Below are the code and all the weights of a small trained network. Each question names an input and a class and asks about switching units off, where a switched-off unit gives its printed mean instead of its output.

import numpy as np


def w(rows, s, z=0):
    codes = np.array(rows[::2]) - 128.0
    scale = np.full(codes.shape[1], s)
    scale[-1] = z or s
    return codes * scale


def f(y):
    return np.maximum(y, 0)


def log_softmax(a):
    a = a - a.max(-1, keepdims=True)
    return a - np.log(np.exp(a).sum(-1, keepdims=True))


def net(x, mask):
    res = np.array(x, float).reshape(1, 7) / 4 @ E
    y = f(res @ A[0][:, :-1].T + A[0][:, -1])
    res = res + np.where(mask, y, B[0][:, -1]) @ B[0][:, :-1]
    return log_softmax(res[-1] @ U[:, :-1].T + U[:, -1])


A, B = {}, {}
E = w([
[65,127,73,214],'x0',
[105,108,1,65],'x1',
[149,21,140,121],'x2',
[122,169,164,67],'x3',
[232,138,25,152],'x4',
[123,76,160,161],'x5',
[65,123,146,122],'x6',
],0.0095)
A[0] = w([
[72,113,110,145,195],'n0',
[151,129,98,153,74],'n1',
[140,79,142,127,210],'n2',
[162,121,152,67,9],'n3',
[134,108,128,141,26],'n4',
[171,138,86,151,96],'n5',
[153,111,94,127,158],'n6',
[133,191,127,36,3],'n7',
[172,108,175,96,14],'n8',
[108,144,182,175,7],'n9',
[93,114,117,130,147],'n10',
[152,169,180,166,59],'n11',
[72,123,137,159,194],'n12',
[142,87,111,154,109],'n13',
[81,109,98,122,161],'n14',
[151,77,143,97,97],'n15',
[104,132,122,104,37],'n16',
[136,169,112,75,22],'n17',
[78,142,126,114,69],'n18',
[119,157,148,182,175],'n19',
[48,70,110,132,190],'n20',
[107,110,171,129,48],'n21',
[132,83,114,117,93],'n22',
[137,255,103,101,175],'n23',
[146,77,158,111,85],'n24',
[142,92,138,62,57],'n25',
],0.018,0.0042)
B[0] = w([
[56,100,108,137,203],'n0',
[174,87,78,171,166],'n1',
[95,211,146,166,186],'n2',
[171,171,126,112,176],'n3',
[137,158,137,175,138],'n4',
[183,107,36,183,189],'n5',
[129,148,74,174,181],'n6',
[126,115,121,31,215],'n7',
[176,177,172,140,179],'n8',
[126,80,206,196,187],'n9',
[83,140,119,151,171],'n10',
[188,13,181,174,187],'n11',
[87,90,132,129,205],'n12',
[108,123,87,203,175],'n13',
[66,140,112,167,195],'n14',
[130,224,138,144,174],'n15',
[121,128,151,98,149],'n16',
[124,105,55,39,178],'n17',
[93,137,172,84,174],'n18',
[104,2,125,128,187],'n19',
[44,196,149,133,237],'n20',
[165,137,143,155,176],'n21',
[108,165,137,170,163],'n22',
[157,31,88,50,252],'n23',
[134,221,171,144,176],'n24',
[117,234,136,53,180],'n25',
],0.0077,0.013)
U = w([
[167,63,236,183,90],'0',
[176,95,46,165,217],'1',
[43,124,161,157,254],'2',
[128,133,19,205,64],'3',
[136,113,70,31,90],'4',
[170,254,152,115,92],'5',
[22,120,136,168,97],'6',
],0.0085,0.0068)

Each question gives the input, the list of numbers given to net, and the class t.
The units are the neurons (one row each of A and B). Each row of codes is followed by its name. A weight is (code - 128) times the scale printed after its matrix; where a second scale follows, it is the last column's (A, B and U).
mask holds one flag per neuron, in row order. A switched-off neuron (its flag False) gives its mean, the last column of its row in B, instead of its output. The means were averaged over made-up inputs and are rounded, as every weight is.
A unit's drop is (log p(t) with every unit on - log p(t) with that unit switched off) / (log p(t) with every unit on - log p(t) with every unit switched off).
The circuit of an input: a set's keep is (log p(t) with only the set's units on - log p(t) with every unit switched off) / (log p(t) with every unit on - log p(t) with every unit switched off). Starting from the 12 units with the biggest drops (on a tie, the unit counted first), units are removed one at a time, each time the one whose removal leaves the highest keep (on an exact tie, the one counted first), for as long as the keep stays at least 0.8.
circuit, biggest first: the units of the circuit, biggest drop first
unit that matters most: the unit with the biggest drop
k most important neurons: the k neurons with the biggest drops, biggest first
drop of u: that unit's drop, to one decimal
input [-2,7,8,7,-5,-4,7], class 5: unit that matters most -> n25
input [5,-6,3,-7,-4,-5,0], class 0: 2 most important neurons -> n9, n11
input [-6,-6,-7,1,6,-1,-5], class 1: circuit, biggest first -> n5, n20
input [-5,-5,-7,5,6,3,3], class 4: 2 most important neurons -> n23, n7
input [-8,3,8,-6,6,-2,-8], class 5: 2 most important neurons -> n25, n15
input [4,-7,-8,-4,-4,-3,6], class 0: 2 most important neurons -> n11, n9
input [4,6,-7,7,6,0,-6], class 4: 3 most important neurons -> n23, n7, n17
input [-4,2,1,-1,5,7,5], class 5: 2 most important neurons -> n23, n19
input [6,-5,-6,1,5,-3,-6], class 1: drop of n23 -> 0.1
input [1,-3,-8,6,-3,1,0], class 0: drop of n9 -> 0.2
input [-6,4,4,-2,8,8,-4], class 3: drop of n13 -> 0.2
input [-3,2,-6,-4,-1,6,-5], class 1: drop of n0 -> 0.1
